Here is a tiny trained network, its code and every weight. The questions are about switching its units off for an input and a target symbol, where a switched-off unit gives its printed mean instead of its output.

import numpy as np


def w(rows, s, z=0):
    codes = np.array(rows[::2]) - 128.0
    scale = np.full(codes.shape[1], s)
    scale[-1] = z or s
    return codes * scale


def f(y):
    return np.maximum(y, 0)


def softmax(a):
    e = np.exp(a - a.max(-1, keepdims=True))
    return e / e.sum(-1, keepdims=True)


def log_softmax(a):
    a = a - a.max(-1, keepdims=True)
    return a - np.log(np.exp(a).sum(-1, keepdims=True))


def net(x, mask):
    ids = ['ΘΛΨΩβδμξπτ'.index(c) for c in x.split()]
    T = len(ids)
    res = E[ids] + P[:T]
    u = 0
    for l in range(3):
        q, k, v = (res @ M[l].T for M in (Q, K, V))
        z = softmax(np.where(np.tri(T) > 0, q @ k.T / 4**0.5, -1e9)) @ v
        res = res + np.where(mask[u], z, O[l][:, -1]) @ O[l][:, :-1]
        u += 1
        y = f(res @ A[l][:, :-1].T + A[l][:, -1])
        res = res + np.where(mask[u : u + 8], y, B[l][:, -1]) @ B[l][:, :-1]
        u += 8
    return log_softmax(res[-1] @ U[:, :-1].T + U[:, -1])


Q, K, V, O, A, B = {}, {}, {}, {}, {}, {}
E = w([
[185,243,93,128,59,111,140],'Θ',
[170,124,181,130,179,140,41],'Λ',
[135,42,130,112,209,159,76],'Ψ',
[155,224,167,97,129,168,62],'Ω',
[62,137,59,106,189,225,168],'β',
[68,142,161,59,194,213,79],'δ',
[164,189,125,114,30,200,248],'μ',
[212,23,161,131,131,240,144],'ξ',
[174,194,70,170,79,49,95],'π',
[198,121,97,165,50,142,200],'τ',
],0.014)
P = w([
[211,137,219,251,254,249,162],'0',
[244,93,136,28,115,45,225],'1',
[41,128,116,246,70,160,40],'2',
[221,100,90,19,115,12,200],'3',
[54,123,99,220,81,139,48],'4',
[214,102,65,12,126,6,186],'5',
[66,123,90,204,86,126,53],'6',
[217,101,62,5,124,12,187],'7',
[71,118,86,192,89,113,61],'8',
[237,101,72,4,133,22,197],'9',
[81,120,81,184,88,109,66],'10',
],0.0071)
Q[0] = w([
[129,121,101,208,93,121,196],'L0H1',
[205,90,56,106,109,105,120],'L0H1',
[94,138,188,165,44,58,40],'L0H1',
[136,2,123,147,107,139,92],'L0H1',
],0.0094)
K[0] = w([
[131,134,92,185,66,123,226],'L0H1',
[213,99,42,181,117,137,75],'L0H1',
[191,171,187,133,108,51,62],'L0H1',
[150,2,144,150,164,94,120],'L0H1',
],0.0068)
V[0] = w([
[65,53,110,107,164,166,196],'L0H1',
[61,38,78,86,106,159,114],'L0H1',
[82,193,227,41,167,101,50],'L0H1',
[126,254,45,68,95,225,175],'L0H1',
],0.007)
O[0] = w([
[52,187,203,72,88,27,134,173],'L0H1',
[43,169,138,137,107,45,39,144],'L0H1',
[91,138,85,35,54,206,49,119],'L0H1',
[53,192,97,90,155,116,253,255],'L0H1',
],0.006,0.0055)
A[0] = w([
[110,128,103,155,64,194,76,130],'L0N1',
[102,47,82,126,107,158,158,44],'L0N2',
[181,91,65,97,141,75,177,231],'L0N3',
[168,69,155,187,108,86,98,3],'L0N4',
[143,104,83,41,101,116,75,87],'L0N5',
[137,117,172,122,4,119,141,178],'L0N6',
[94,95,150,175,192,140,67,170],'L0N7',
[156,193,139,163,29,73,97,206],'L0N8',
],0.011,0.0035)
B[0] = w([
[151,63,77,110,84,143,181,193],'L0N1',
[19,90,88,146,74,199,10,138],'L0N2',
[138,211,143,43,104,148,94,255],'L0N3',
[163,254,174,102,80,56,169,158],'L0N4',
[161,202,85,81,71,120,190,199],'L0N5',
[101,145,29,118,169,146,28,153],'L0N6',
[120,146,120,161,67,197,121,199],'L0N7',
[70,5,169,131,132,226,113,173],'L0N8',
],0.0091,0.0074)
Q[1] = w([
[111,102,120,122,192,175,157],'L1H1',
[128,86,128,182,61,89,153],'L1H1',
[175,165,216,2,191,132,121],'L1H1',
[156,88,118,110,172,163,151],'L1H1',
],0.0076)
K[1] = w([
[101,186,106,212,110,143,113],'L1H1',
[149,115,98,128,77,71,118],'L1H1',
[155,107,254,123,144,201,197],'L1H1',
[123,131,114,139,130,174,114],'L1H1',
],0.0075)
V[1] = w([
[181,76,66,92,189,177,89],'L1H1',
[89,124,101,47,1,199,104],'L1H1',
[123,103,189,181,121,230,108],'L1H1',
[194,139,97,187,165,207,195],'L1H1',
],0.0064)
O[1] = w([
[107,147,196,134,96,89,117,132],'L1H1',
[108,48,175,140,136,116,180,238],'L1H1',
[98,136,153,102,52,100,6,181],'L1H1',
[150,174,145,202,125,104,121,255],'L1H1',
],0.012,0.0084)
A[1] = w([
[185,218,62,25,219,117,98,197],'L1N1',
[253,87,126,106,18,114,191,255],'L1N2',
[160,174,130,126,78,128,169,191],'L1N3',
[140,228,80,175,61,35,96,80],'L1N4',
[41,57,167,141,103,204,73,118],'L1N5',
[161,115,155,82,36,141,116,153],'L1N6',
[90,116,91,152,219,225,129,196],'L1N7',
[46,91,76,87,142,67,121,63],'L1N8',
],0.0075,0.0055)
B[1] = w([
[186,84,107,66,170,146,95,248],'L1N1',
[27,169,129,100,143,124,154,247],'L1N2',
[66,112,192,124,152,97,104,220],'L1N3',
[177,167,137,151,41,245,92,250],'L1N4',
[227,215,57,215,163,144,65,214],'L1N5',
[76,133,99,119,178,37,226,226],'L1N6',
[134,95,84,123,21,148,132,193],'L1N7',
[102,177,169,62,103,126,253,156],'L1N8',
],0.0072,0.012)
Q[2] = w([
[159,41,53,176,121,74,125],'L2H1',
[146,96,36,237,138,171,49],'L2H1',
[66,204,186,26,140,65,76],'L2H1',
[151,171,125,2,185,22,178],'L2H1',
],0.0075)
K[2] = w([
[130,84,128,76,71,84,91],'L2H1',
[160,75,77,111,2,155,217],'L2H1',
[119,207,137,142,141,120,140],'L2H1',
[162,215,96,80,140,84,119],'L2H1',
],0.0079)
V[2] = w([
[179,44,101,117,33,28,35],'L2H1',
[3,93,115,166,105,183,123],'L2H1',
[203,188,105,142,133,154,71],'L2H1',
[153,137,189,151,86,109,49],'L2H1',
],0.0071)
O[2] = w([
[113,77,182,78,152,157,121,9],'L2H1',
[57,165,185,125,82,155,106,141],'L2H1',
[139,49,148,146,170,2,117,252],'L2H1',
[173,52,143,138,72,115,165,173],'L2H1',
],0.0093,0.013)
A[2] = w([
[79,140,183,173,68,186,16,191],'L2N1',
[120,168,127,196,92,148,91,254],'L2N2',
[124,193,100,79,74,151,139,166],'L2N3',
[146,147,99,203,155,204,38,168],'L2N4',
[70,72,180,55,165,136,121,50],'L2N5',
[98,108,187,143,44,159,23,62],'L2N6',
[150,159,139,209,135,166,96,124],'L2N7',
[202,104,129,133,150,159,2,119],'L2N8',
],0.0094,0.0062)
B[2] = w([
[183,193,137,128,150,158,102,237],'L2N1',
[148,90,191,113,164,129,66,252],'L2N2',
[100,78,206,149,128,110,111,233],'L2N3',
[227,105,75,170,187,198,196,189],'L2N4',
[95,68,37,153,52,228,98,147],'L2N5',
[139,128,97,95,142,189,254,189],'L2N6',
[134,55,93,65,167,140,135,181],'L2N7',
[33,173,108,94,85,192,135,179],'L2N8',
],0.0091,0.017)
U = w([
[196,76,111,132,179,195,134,155],'Θ',
[72,164,236,107,155,140,54,183],'Λ',
[15,148,145,139,122,103,131,255],'Ψ',
[131,131,79,131,131,157,255,89],'Ω',
[142,151,134,172,113,108,63,150],'β',
[132,152,101,100,72,185,103,35],'δ',
[144,64,128,97,128,159,88,49],'μ',
[109,144,127,18,208,131,125,133],'ξ',
[153,170,49,156,96,162,150,98],'π',
[141,91,153,96,201,116,147,34],'τ',
],0.0082,0.0064)

Each question gives the input, a string of symbols that net reads in full, and the target symbol t.
The units are the heads (4 rows each of Q, K, V and O) and the neurons (one row each of A and B). Each row of codes is followed by its name. A weight is (code - 128) times the scale printed after its matrix; where a second scale follows, it is the last column's (O, A, B and U).
mask holds one flag per unit, layer by layer, with each layer's heads first. A switched-off unit (its flag False) gives its mean, the last column of its rows in O or B, instead of its output. The means were averaged over made-up inputs and are rounded, as every weight is.
A unit's drop is (log p(t) with every unit on - log p(t) with that unit switched off) / (log p(t) with every unit on - log p(t) with every unit switched off).
The circuit of an input: a set's keep is (log p(t) with only the set's units on - log p(t) with every unit switched off) / (log p(t) with every unit on - log p(t) with every unit switched off). Starting from the 12 units with the biggest drops (on a tie, the unit counted first), units are removed one at a time, each time the one whose removal leaves the highest keep (on an exact tie, the one counted first), for as long as the keep stays at least 0.8.
circuit, biggest first: the units of the circuit, biggest drop first
most important unit: the unit with the biggest drop
top k neurons: the k neurons with the biggest drops, biggest first
k most important neurons of layer l: the k neurons of layer l with the biggest drops, biggest first
input Ω Ω β β Ω Ω, target Λ: circuit, biggest first	L0H1, L1H1, L2N4
input Λ Λ Θ Ψ π β Θ, target Λ: circuit, biggest first	L0N8, L2H1
input Θ ξ δ δ, target β: circuit, biggest first	L1H1, L2H1, L0H1
input μ Ψ δ ξ Ω, target Θ: circuit, biggest first	L1N5, L0N8, L2N4
input Ω Λ β, target Θ: top 3 neurons	L2N4, L1N5, L1N6
input δ β β ξ μ, target Θ: circuit, biggest first	L0N8, L0N6, L2N4, L1N5
input β μ β β Ω, target Θ: circuit, biggest first	L2N4, L0N8, L1N5
input π μ β β β Θ β β δ, target Θ: top 4 neurons	L2N4, L1N2, L0N3, L0N7
input Ψ ξ δ, target Θ: circuit, biggest first	L1N5, L2N4
input ξ δ π β δ Ω β Θ, target δ: top 3 neurons	L0N3, L1N4, L2N8
input Ψ Λ δ τ β Ψ Λ β β π β, target Ω: circuit, biggest first	L1H1, L2N2
input Θ μ π ξ β δ, target β: circuit, biggest first	L1H1, L0H1, L2H1, L0N6
input δ δ Θ β, target Ψ: most important unit	L1N5
input μ β Ψ Ω β δ τ Λ Θ, target Θ: circuit, biggest first	L0N8, L2N4, L1N5
input β Ψ Θ μ Θ π, target ξ: most important unit	L0H1
input ξ δ π ξ Ω β β β, target δ: top 4 neurons	L1N4, L0N3, L2N8, L1N1
input ξ Ψ β β β δ δ Ω μ β δ, target Ψ: top 2 neurons	L0N5, L0N7
input Ω δ Θ ξ δ δ β, target Θ: circuit, biggest first	L1N5, L2N4, L0N2
input Λ Θ π Θ Θ δ Ω μ δ Ψ δ, target Ψ: 4 most important neurons of layer 0	L0N5, L0N8, L0N1, L0N4
input δ δ τ, target Θ: circuit, biggest first	L0N8, L2N4, L1N5
input τ ξ β β β β Ψ Ω, target π: circuit, biggest first	L0H1, L2H1, L0N4, L1N2
input ξ β π ξ β β β Θ Λ τ, target δ: circuit, biggest first	L0N3, L1H1, L1N4
input π Θ Ψ δ β Ψ δ π δ Θ Λ, target Θ: top 2 neurons	L0N3, L1N5
input Λ β Ω β, target Ω: 3 most important neurons of layer 1	L1N4, L1N5, L1N1
input β π β ξ δ δ β, target Ψ: top neuron	L1N6
input Θ β β β Λ, target Θ: top 3 neurons	L2N4, L0N3, L0N7
input β δ μ β δ β ξ Ω Θ τ, target ξ: top neuron	L0N3
